Below is a small trained network, with its code and all its weights. Each question gives an input and a class and asks what happens when units are switched off, that is, made to give their printed mean instead of their output.

import numpy as np


def w(rows, s, z=0):
    codes = np.array(rows[::2]) - 128.0
    scale = np.full(codes.shape[1], s)
    scale[-1] = z or s
    return codes * scale


def norm(h):
    return h / np.sqrt((h * h).mean(-1, keepdims=True) + 1e-5)


def f(y):
    return np.maximum(y, 0)


def log_softmax(a):
    a = a - a.max(-1, keepdims=True)
    return a - np.log(np.exp(a).sum(-1, keepdims=True))


def net(x, mask):
    res = np.array(x, float).reshape(1, 4) / 4 @ E
    u = 0
    for l in range(4):
        y = f(norm(res) @ A[l][:, :-1].T + A[l][:, -1])
        res = res + np.where(mask[u : u + 5], y, B[l][:, -1]) @ B[l][:, :-1]
        u += 5
    return log_softmax(norm(res)[-1] @ U[:, :-1].T + U[:, -1])


A, B = {}, {}
E = w([
[108,108,253,72,106,54,53,90,92,86,115],'x0',
[123,199,123,176,202,106,157,200,72,40,101],'x1',
[146,169,142,56,90,89,194,102,158,170,39],'x2',
[95,106,227,198,52,165,137,50,155,153,78],'x3',
],0.012)
A[0] = w([
[133,168,149,86,147,75,100,148,99,119,120,3],'L0N1',
[126,105,78,173,151,121,254,163,156,106,81,15],'L0N2',
[174,109,66,157,184,151,76,191,133,195,128,57],'L0N3',
[118,153,128,163,123,151,157,160,76,189,39,98],'L0N4',
[69,137,163,197,77,140,80,115,50,67,140,70],'L0N5',
],0.0086,0.0057)
B[0] = w([
[115,136,155,13,109,83,115,181,84,166,185,188],'L0N1',
[2,226,96,96,92,126,167,107,76,122,155,233],'L0N2',
[123,130,58,88,150,106,99,120,160,95,160,237],'L0N3',
[105,165,172,99,124,162,155,126,165,86,84,205],'L0N4',
[202,62,221,212,162,201,113,187,130,62,95,254],'L0N5',
],0.0082,0.0046)
A[1] = w([
[153,86,159,136,18,169,104,69,200,231,122,76],'L1N1',
[131,125,176,102,143,1,117,124,100,133,80,37],'L1N2',
[100,183,106,132,118,177,230,141,85,202,92,50],'L1N3',
[73,95,106,89,44,139,165,18,179,212,107,56],'L1N4',
[250,76,127,76,39,156,152,82,203,179,90,3],'L1N5',
],0.009,0.0045)
B[1] = w([
[186,167,125,140,113,130,94,251,234,240,157,254],'L1N1',
[144,91,144,112,223,51,176,101,52,109,145,192],'L1N2',
[45,180,131,142,159,117,90,144,68,128,108,205],'L1N3',
[155,162,125,131,20,95,22,141,94,181,79,240],'L1N4',
[133,147,100,209,99,72,129,81,108,156,111,207],'L1N5',
],0.012,0.0078)
A[2] = w([
[168,167,121,126,162,126,179,167,214,113,114,2],'L2N1',
[137,128,100,139,142,157,115,143,153,137,203,44],'L2N2',
[133,166,114,185,117,155,244,75,169,127,36,190],'L2N3',
[123,185,33,148,139,150,184,131,117,128,78,29],'L2N4',
[146,102,86,121,208,127,133,130,95,111,172,3],'L2N5',
],0.011,0.0023)
B[2] = w([
[110,120,190,142,63,135,53,110,94,214,119,147],'L2N1',
[82,53,107,117,191,143,171,64,215,111,136,213],'L2N2',
[132,212,167,56,79,149,255,159,162,135,144,197],'L2N3',
[17,149,105,94,106,222,96,145,92,91,89,253],'L2N4',
[193,92,83,130,41,82,162,70,149,203,69,253],'L2N5',
],0.01,0.0058)
A[3] = w([
[125,127,135,140,126,162,63,135,74,66,126,99],'L3N1',
[127,126,10,117,160,150,96,93,110,124,169,3],'L3N2',
[122,134,125,68,157,73,149,99,82,119,95,97],'L3N3',
[114,99,76,123,118,131,149,120,118,107,171,82],'L3N4',
[167,142,107,127,126,99,95,112,172,145,68,69],'L3N5',
],0.014,0.0046)
B[3] = w([
[110,122,117,129,143,62,100,72,89,125,101,204],'L3N1',
[160,77,117,146,132,90,172,109,174,121,58,251],'L3N2',
[131,127,118,90,125,167,153,123,139,119,251,254],'L3N3',
[171,106,73,172,125,100,175,79,119,143,128,191],'L3N4',
[186,151,112,118,112,115,127,152,82,111,109,216],'L3N5',
],0.015,0.0067)
U = w([
[153,50,5,150,162,113,166,90,171,104,74,150],'0',
[151,154,238,168,128,185,221,124,153,50,101,72],'1',
[120,56,170,139,156,221,56,152,206,151,206,69],'2',
[122,80,201,210,188,117,36,101,68,51,93,114],'3',
[10,234,55,97,131,193,156,140,101,110,99,178],'4',
[188,169,116,148,72,103,44,155,154,210,89,196],'5',
[138,136,118,101,162,152,113,161,149,99,115,2],'6',
[165,135,125,34,165,90,148,122,73,85,241,160],'7',
],0.017,0.0073)

Each question gives the input, the list of numbers given to net, and the class t.
The units are the neurons (one row each of A and B). Each row of codes is followed by its name. A weight is (code - 128) times the scale printed after its matrix; where a second scale follows, it is the last column's (A, B and U).
mask holds one flag per neuron, layer by layer. A switched-off neuron (its flag False) gives its mean, the last column of its row in B, instead of its output. The means were averaged over made-up inputs and are rounded, as every weight is.
A unit's drop is (log p(t) with every unit on - log p(t) with that unit switched off) / (log p(t) with every unit on - log p(t) with every unit switched off).
The circuit of an input: a set's keep is (log p(t) with only the set's units on - log p(t) with every unit switched off) / (log p(t) with every unit on - log p(t) with every unit switched off). Starting from the 12 units with the biggest drops (on a tie, the unit counted first), units are removed one at a time, each time the one whose removal leaves the highest keep (on an exact tie, the one counted first), for as long as the keep stays at least 0.8.
circuit, biggest first: the units of the circuit, biggest drop first
unit that matters most: the unit with the biggest drop
k most important neurons: the k neurons with the biggest drops, biggest first
k most important neurons of layer l: the k neurons of layer l with the biggest drops, biggest first
drop of u: that unit's drop, to one decimal
input [-4,-1,-8,5], class 2: unit that matters most -> L0N5
input [8,-7,-7,5], class 2: 2 most important neurons -> L0N5; L1N1
input [-2,-4,2,-4], class 0: 4 most important neurons of layer 2 -> L2N5; L2N3; L2N1; L2N4
input [-3,1,-7,7], class 1: circuit, biggest first -> L1N4; L0N5
input [5,-7,5,-8], class 7: 2 most important neurons -> L1N2; L3N3
input [-3,5,-6,4], class 3: 2 most important neurons of layer 1 -> L1N5; L1N1
input [5,-5,-7,2], class 2: 2 most important neurons -> L1N1; L1N4
input [1,7,5,-5], class 7: 3 most important neurons -> L3N3; L1N2; L0N1
input [-2,5,3,7], class 4: 2 most important neurons -> L0N2; L1N3
input [7,-3,-6,2], class 3: 2 most important neurons -> L3N1; L0N5
input [-7,-1,-3,2], class 4: 2 most important neurons -> L2N4; L0N2
input [7,4,4,7], class 1: 2 most important neurons -> L1N4; L0N5
input [-3,1,-3,8], class 1: 2 most important neurons -> L0N5; L2N3
input [4,3,-5,-3], class 3: circuit, biggest first -> L0N5
input [0,1,-7,2], class 3: 2 most important neurons -> L0N5; L1N1
input [5,-2,-2,0], class 3: drop of L0N5 -> 0.6
input [-3,3,-4,5], class 1: drop of L0N5 -> 0.4
input [1,7,-3,-8], class 0: drop of L3N2 -> 0.3
input [0,-2,6,-7], class 7: drop of L3N3 -> 0.5
input [1,4,7,-7], class 7: circuit, biggest first -> L3N3
